[-10.1   2.3  -3.4  -9.9  -6.2  -6.2 -13.6  -4.0   7.3  -5.4  -3.6  11.7
  30.4  14.4   0.0   8.2  -5.9   8.5   3.6   2.4  -4.1   8.5   2.0   1.4
  14.4  38.4   3.4  -1.2   7.5 -14.9   9.3   9.2  -4.7 -27.9   6.6  -6.3
   1.8  -1.8  31.0  14.2   2.3  -4.7  -5.5  -7.1   2.8  -5.7 -13.0  -9.5
 -10.3  27.8 -51.2 -10.7   7.5  15.5  -6.4   9.5  -3.4   7.4  -1.2   3.4
 -13.2 -35.8   0.9   2.7   3.9  14.7   8.5  -5.9  18.8 -15.7]
raf > Bib
[  0.0  -2.7  18.2   2.5  16.1  -1.3  18.1  -3.4  -5.7  -7.2  -1.1  14.1
   8.4  15.2  -1.4  -0.4  -4.0   9.9 -10.4  -3.6   1.1  -5.8  -3.8  -0.6
 -13.6  26.1   0.0 -10.0   5.4   6.0  -9.3  -7.3  -2.8 -19.1  -8.5 -11.8
  -5.8 -10.6  14.1  -7.7  -8.2  -2.0   0.7   4.8  13.7  -4.6  11.9   6.7
 -12.0 -24.7  39.2   0.6  11.9 -32.2  25.3 -19.7   6.8   1.3  -0.9  28.4
   9.6  27.2   1.6   5.8  16.2  -2.0  -3.2  -6.3   8.3  -8.5]
Niliv > Mir
[ 16.4   2.5  -0.6 -19.3   1.4  -7.4  -2.7  -9.5 -44.0   3.1   8.2  23.6
  15.7   9.1 -21.3   1.6  -0.3  13.8  -7.2   1.6  -2.3   2.0  -1.2   3.0
 -17.3   3.0 -37.2  14.9   2.0  -3.7 -12.5   1.1 -16.4 -43.5   4.0 -10.5
   2.8  -5.7  61.1  26.4  -3.0  10.8  -4.1  -7.2  -3.6  -1.9   3.1 -28.5
 -12.7   2.2  28.5   3.1  21.5   5.9   0.0 -18.7   8.9 -11.9  -1.8  31.9
  -9.5 -65.0   0.4   1.8   3.9   9.3  -1.2  -1.9   8.8  10.4]
Panar > lunu
[ 14.8   0.8   4.9   6.5   0.3  -9.2   1.0   2.3 -18.2   6.1   4.4   2.6
  -5.2  -4.5 -22.8  -0.7  -4.2  -6.4  -6.4   5.9  -0.3  -4.7  -0.1  10.0
  -6.0   2.6 -26.3  14.7  -6.9  -8.1 -11.7  -6.9  -1.1 -18.2  -3.3 -12.9
  -1.9  -6.8   2.6  13.1   3.9  19.5  -5.9  -7.2  -6.1   0.8   6.5 -33.5
 -13.8   3.3  -5.9  -6.8 -11.6   2.9  -8.2   2.9   7.8 -13.3   0.4   5.1
 -39.1 -70.5  -1.5   4.9  -7.6  -1.7  -9.1   8.4  -8.3  13.0]
Panar > mevi
[  5.7  -1.5  15.1   1.0   9.2   9.6   9.3  -2.3  -2.7   0.2   0.5   5.3
 -14.4   3.8  -1.0   3.0  -0.3  10.9  -1.5   1.0   1.5  -3.1   2.9  14.4
  11.8  31.1   1.6   7.7  -2.3  -1.0  10.1   8.8  -7.7  -6.2   4.6 -24.6
  -5.6  -8.6  19.6   4.2  -4.8  -6.4  -6.5 -10.4  -0.6  -4.9   4.7   0.7
 -10.8   5.1  17.3 -10.2   2.7   0.7   5.7  -2.5  12.1   7.3   7.9   3.4
 -34.0 -27.5  -1.6   3.4  11.3  -6.6  -5.6  -6.7   7.1  -8.0]
did > riped
[ -4.6   1.1  -0.1 -29.7   7.2   5.9  10.5  -2.6  -1.9  -2.1  -1.0  14.2
   5.9  17.6  -5.0  -3.1 -15.0  17.7  -3.4   1.7   1.5  10.7  -9.7   2.7
 -14.4  19.2  -4.7 -19.8   1.1   8.4  -0.9   9.7  -5.5  -4.8   0.5 -11.3
   3.9   1.8  31.5  10.2  -6.4 -10.1  -0.9   5.7  11.2   6.8  -0.4   4.2
  -5.2   9.1   2.5   3.7  18.4  17.8   9.1 -12.6  -2.5   1.3  -9.2  29.6
  13.5 -20.1   6.8   6.1   8.5  -3.2  -0.1 -16.8  18.5  -2.9]
Niliv > besud
[  8.2   1.1  16.0   4.9   2.8  -8.4   4.6   6.0  -1.8  -8.4   2.4   9.6
  -7.9   5.0  -3.6   9.8  -3.9   7.7  -6.2  -5.7   6.9  -2.0  -8.9  10.9
  13.0  33.4  -0.8  -0.6   3.8  -5.7   9.3  -4.5  -8.3 -21.2   3.2 -19.6
  -5.0 -10.3   4.3   0.4   0.7  -2.1   1.3  -5.6  -2.7  -1.9   1.0  -8.9
 -13.3   3.9  -9.5  -8.9  13.7  -5.3   0.2   0.3  11.3  -0.3   8.2   9.3
 -29.3 -44.8  -0.6  15.2   9.9  -2.0  10.0  -3.3   2.7 -16.4]
did > riped
[  1.6   6.8  13.7  -3.4  15.2  -4.2  12.7  -7.6   9.2 -15.1   1.4   8.2
   4.5   7.5  -1.9   7.0  -5.7  15.7  -2.7   6.3   5.4   0.3  -2.7  20.8
   8.9  46.5   8.6  -7.4  -7.4   2.0   8.0   0.4  -9.4 -13.9   8.3 -21.0
  -7.8  -7.2  -5.4  -2.0  -5.6  -3.5  -1.3   1.9  12.0   1.1 -11.2   2.4
 -16.6   2.7  -3.6 -18.7  11.5  -0.7  10.9  -2.1  -0.9   9.0   0.4  29.4
 -36.0 -35.5 -16.7  12.1   8.2  -1.4   3.5 -12.7   5.8 -13.2]
did > livan
[  2.9   4.7   8.5   2.1  -4.2  -7.2 -11.7   4.8  17.8 -10.4  -0.6  17.3
  34.7  17.4  -9.5   5.4 -10.5   8.3   4.5   4.0   5.8  10.8   0.2  -3.4
  17.8  49.0   1.0  -7.2   3.3 -17.3  10.5   4.7   0.9 -22.8   1.7  -3.6
  -4.0  -0.9  21.5  15.9   2.4  -2.1  -3.7  -7.0  -6.3  -4.0   3.9 -16.5
 -10.5  10.9 -53.6 -17.0   4.8  20.3  -7.8  18.6  -6.3   5.2  -0.2   4.3
 -10.5 -41.5  -1.1   5.0   9.8  10.3   3.5   1.7  15.5 -16.6]
raf > Bib
[ -2.6   1.3   6.8  -0.4  -2.2  -5.9  -9.9   5.7  19.4 -11.0  -2.1  10.4
  36.6  14.1  -4.5   4.5  -3.6  11.7   7.8   5.7   2.0  13.2  -2.7  -0.8
   7.5  49.8   5.7  -7.0   1.0 -16.6   7.9  11.4  -2.0 -12.9   8.6  -8.0
  -3.2  -1.0  27.9   9.9  -2.4  -8.7  -4.6  -7.8   1.9  -7.9  -9.5  -9.5
 -10.2  13.0 -36.7 -11.5   0.5  15.2  -1.2   9.7  -7.6   9.8  -0.1  23.7
 -29.7  -6.9  -0.2   5.6   8.1  10.6  -7.3 -24.0  22.9  -4.8]
raf > Bib
[ 12.0  -2.2  12.6   1.4  -3.6 -10.4 -13.9   2.3 -11.0  12.2  11.3   5.8
  -1.5   7.6 -12.2   5.2  -1.2   9.9   3.9  -4.3 -10.8  -0.4  -0.2   7.0
   0.8  64.0  16.7  -4.8  -4.0   0.3   8.7   4.1 -12.6 -41.1   1.3 -32.0
  -1.8   0.1  48.4  -2.6  -7.6   1.5  -7.4  -8.5   8.8   7.2 -13.1   2.9
 -33.1  27.1 -36.8 -12.4  -8.8  -5.1   3.1  10.9  14.6  11.4   2.5  20.7
 -42.7 -13.7   3.9   4.7  12.8   3.1  -3.0  -7.1  16.4 -16.7]
did > livan
[ 13.4   2.2  -1.0  -4.4   0.2  -7.7  -1.4  -4.0 -22.3  -3.3   4.3  19.2
  18.3   9.0 -12.3  -0.1  -4.8   9.7  -3.3  -2.2  -4.8  -4.9   2.9   6.5
  -7.3 -11.3 -26.3   9.2   8.4  -1.4  -5.5  -1.5 -10.0 -28.9   3.8   6.3
   5.3  -5.9  43.6  21.9   1.8  -2.2  -2.4  -5.7  -3.2  -7.2  11.0 -27.8
  -4.3  -1.6  32.3   0.0  11.2   1.4   2.2  -8.0  11.1 -10.1   0.3   7.0
  -1.8 -60.2   1.9   0.3   6.0   8.9  -7.1   1.2   5.4  11.2]
Panar > mevi
[  5.8   5.8   9.2   1.0   6.2  -3.8  -4.2   1.0  -8.9   7.4   3.0  14.8
   4.9  13.5 -14.3 -11.5  -1.3  12.2   0.6   4.9  -0.5   2.9   1.0   7.4
   3.7  11.6 -24.5  15.4   0.9  -1.0  -2.3  -1.8  -7.2 -10.6   3.1  -7.9
  -1.1  -3.5  13.7  21.5   4.0   6.3  -4.5  -7.4   8.8   2.2  11.0 -25.7
  -9.1   1.7  -5.3  -4.1   7.5  16.3  -4.9  -7.8   3.0  -0.8   2.7  17.9
 -24.8 -78.2  -2.4   4.1  -1.0   5.3  -2.9  -4.0  15.0   8.5]
Panar > kosa
[ 11.9   5.9   2.7 -12.3  -1.0  -1.1   8.5  -0.9 -15.2  -2.8   0.7  12.5
  14.5   8.1 -22.9  -0.9  -3.8   9.6  -6.1  -1.9  -2.6   0.0  -4.6  12.6
  -7.6  15.9 -36.5   4.4   2.5  -1.6 -10.4   0.1  -5.6 -21.4   3.3  -9.3
   7.4  -3.0  12.7  15.3   4.2  15.5  -4.5   1.9   1.3  -0.9  -5.2 -17.8
 -13.8   7.3  10.8   0.8  15.4   9.1  -9.1 -18.4   4.7  -8.8  -3.4  25.9
 -41.2 -55.0   6.7   5.2   3.9  -1.2   2.5 -12.0   0.7  16.6]
Panar > mevi
[  3.1  -2.0  15.4   5.3   6.3 -11.1   5.9  -0.4   3.5  -8.8   0.8  -0.2
  -3.3  15.0  -0.6   6.8  -7.8  10.6  -5.6   1.1   4.9  -7.0  -4.1  13.0
   6.3  59.9  19.9 -12.8  -3.1   5.7   6.2  -0.6  -6.0 -21.2   0.5 -30.8
   3.7   2.0   3.4 -21.5 -11.3   1.7  -3.9  -0.9  13.7   0.8 -13.3  13.5
 -27.2 -11.0   4.1  -8.2   0.7 -10.8  17.8   1.8  -5.1   8.7   5.4  26.3
 -24.5  -7.8  -5.9   8.3  19.4  -5.2   6.7  -8.0  11.5 -18.3]
did > Resa
[ -1.8  -2.3  16.7  -7.5   7.2  -2.3  27.2  -7.6   9.1 -11.2  -0.1   2.7
  -7.1   3.2   0.7   4.6  -7.2   9.9  -6.7  -3.2   7.3  -3.5  -7.1  17.5
   5.8  55.0  15.1  -8.2   2.9   7.9   4.9   4.0  -6.6 -16.2   2.1 -27.0
  -8.4 -10.0  -0.1 -13.1 -17.5   0.2 -14.7   9.1  14.6   0.7 -15.6   8.5
 -21.5  -8.9  35.6  -1.7  18.3  -5.7   7.9 -12.5   4.3   6.8   5.2  21.7
 -33.8   5.7   0.1  11.0  28.9 -10.4   5.0 -15.3  13.5 -17.3]
did > Resa
[ 11.3   0.9  19.9   3.1   1.4  -5.4  14.1   2.6  -1.2  -6.7   0.0   1.8
   3.3   1.6  -3.8   4.1  -4.3   5.0  -4.5 -10.5   0.6   0.3  -4.8   2.1
  -4.9  53.6   9.4   0.1   4.5 -13.4  -4.6   1.1  -2.2 -23.1  -1.8 -29.1
 -12.5 -11.1   5.1 -11.8  -5.5  -0.3  -0.2  -3.1   1.9  -4.4  -1.9   7.1
 -18.9  -5.2  11.9  -6.5  12.3 -19.0   9.8   4.0   1.3   5.0   4.1  15.3
 -25.2  39.5  -3.5  10.5  20.2  -4.9   0.5   0.5  -3.0 -15.7]
did > Resa
[  6.8  11.7   4.6   4.0   4.4   3.0  -0.2   4.3  -8.1   5.1  -2.6  20.2
   7.4  19.3 -24.8  -4.3  -4.0   7.2  -2.1   4.5   2.1   0.7  -4.0   4.2
  -7.4   3.4 -30.3   3.1  -3.0   6.7  -8.1   1.9  -7.4 -11.0   0.4   3.4
   4.2  -1.4  22.4  14.2   5.5   8.9  -2.0  -4.8   3.3  -4.5  11.4 -23.2
  -4.3   6.7   5.6  -3.2  -6.6   5.9  -5.6 -10.8   7.1  -7.8   4.1  12.5
 -30.7 -31.4   1.2   4.5  -4.5   1.6  -7.3   3.4  11.1  12.4]
Panar > kosa
[ -8.5   1.5   0.6 -16.8   7.4  -7.9  14.0  -5.6   4.0 -10.6  -9.2  19.5
   4.3  18.6  -2.0  -0.9  -9.3  15.4  -2.6  -6.0   3.5  12.9  -2.6   1.3
  -0.5  34.6  -7.7  -4.7   6.0   7.5   6.3   9.3 -12.9  -2.1   3.8 -20.2
  -2.2  -9.9  -0.9   7.2  -6.6 -16.7  -3.9  -8.7  12.3  -6.4  -2.6   4.6
   0.7 -10.2  23.8   1.0  28.2  -7.1  14.9 -24.8   4.0   5.2  -5.8  37.0
 -14.6   2.3   4.1  11.9   2.0  -8.6   7.8 -12.1   4.0  -6.1]
Niliv > besud
[  7.6   3.9   3.0  -5.0  -2.1 -10.2 -17.7   4.2  14.2  -7.6   0.4   9.7
  31.9   3.9  -9.6  10.3  -8.2   7.2   7.1   7.0   1.2  14.3   4.2   4.0
  16.8  55.9   9.4   3.4  -3.5 -30.8   5.6   7.9  -5.0 -31.1   2.1 -21.4
  -4.1   7.3  19.6  15.0  -0.5  -8.7  -1.1 -14.3  -7.7  -3.0 -14.6  -6.4
 -14.5  27.7 -52.4 -18.5   5.0  15.7 -11.7  22.8  -3.3  15.6  -3.5   2.3
 -29.4 -32.7  -1.6   7.5  12.8  10.2  -7.3  -0.9  12.6 -21.3]
raf > Bib
[-11.9   6.8  13.9  13.6   6.9  -0.5   7.5  -2.6  22.3   1.7   0.2   4.0
  -2.1  10.9 -10.4  -6.8  -5.5   2.8  -2.7  10.8   4.5  -7.4  -5.0   7.6
   2.5  15.5 -10.7  -8.5  -7.4  13.6  -5.0  -7.2  -7.6   1.8  -5.2  -8.8
   4.8  -7.4 -29.8  15.0  -5.0   0.8   0.1   4.3  26.6   1.2   2.9  -5.5
 -25.3 -15.2 -27.3  -5.1  -6.4   3.8  -7.5  -8.2  -5.3  20.9  -4.6  25.9
 -21.5 -60.7  -2.5   6.8 -18.4   0.0   5.5  -9.0  -1.0   6.3]
did > riped
[  7.4   2.0  15.4   3.3   3.7  -9.4   3.1  -2.5  -2.6   5.4  -2.9  12.7
  17.1   7.4  -0.4   7.4  -6.4  17.8   3.1  -5.4  -5.7   6.5   1.1   3.9
   4.9  66.5   9.0  -0.8   1.9  -9.1   4.3   8.9 -14.0 -34.8  -0.1 -30.3
  -3.0   3.2  35.6   0.6 -11.0  -4.2  -4.1 -10.2   5.9  -6.8 -16.7  11.6
 -14.9  16.2  -9.5 -11.5   2.7 -18.9   3.2   3.9  11.2  17.2   6.9  15.1
 -43.9  21.8   2.8  11.3   9.4   3.6   0.9  -3.0  10.8 -22.0]
did > livan
[ 13.2   6.7   0.0   9.7   4.0  -6.1   8.0  -3.0  -7.4   3.0   6.7   4.2
  -2.4   2.0 -11.1  -3.0   1.2   0.7  -8.3  -7.0   0.7  -4.1  -0.8  14.0
  -0.3  -7.6 -17.7   4.9   3.3   2.3  -5.7  -2.7   0.0  -4.0  -2.2   6.1
  -1.6  -9.2  -1.7   7.4  -0.5   8.3   2.4  -0.2  -2.5  -7.8   8.2 -53.3
  -0.7 -12.0  33.7  -3.5  -4.6   0.8  -5.0  -5.2   6.5  -5.8   9.6  11.0
 -18.7 -47.6  -1.0  -6.7   4.9   5.5 -15.6   3.5   6.8   8.3]
Panar > kosa
[  0.5   1.5   8.1 -26.1  15.3   4.9  25.8  -5.9  13.5 -12.4  -3.3  14.0
  19.2  19.9 -10.7   0.9  -6.4  16.9  -3.2   1.8   2.2  -0.9  -6.1  13.5
   0.9  34.2 -24.6   7.4   3.0   7.9  -0.7   4.9 -14.7 -17.4  15.8 -15.4
   4.1  -0.7  14.3  20.7  -7.9  -6.9   3.3   0.6  11.3 -10.1 -27.3  -9.6
  -7.8  -6.3  22.6  -3.4  14.2   7.9  -2.0 -41.3  10.6  14.2 -13.7  28.9
 -46.9 -36.6   1.4   6.3  -5.4  -3.8   6.4 -13.6  19.4  -0.3]
Niliv > besud
[ -3.0  -0.9  17.2  -7.9  14.0   1.2   9.5  10.7  22.5  -8.2  -8.4  19.6
  14.6  17.7  -6.4   1.7  -6.4  15.1   3.4  -2.2   6.7  14.5   0.3  -6.7
  14.9  43.9 -17.3  -0.4   0.9 -15.6   2.7  16.6  -8.1  14.8   3.2 -20.1
  -5.6  -8.2   4.3  11.4  -0.2 -19.9  -1.4 -15.0   9.1  -5.0  10.6   2.4
   6.8 -20.9   6.9  -4.8  24.7  -6.4   5.1 -14.1   2.5   9.5 -10.0  37.5
 -22.9   2.5   1.3  17.4   4.8 -11.1  -1.2 -14.8  12.9  -8.3]
Niliv > besud
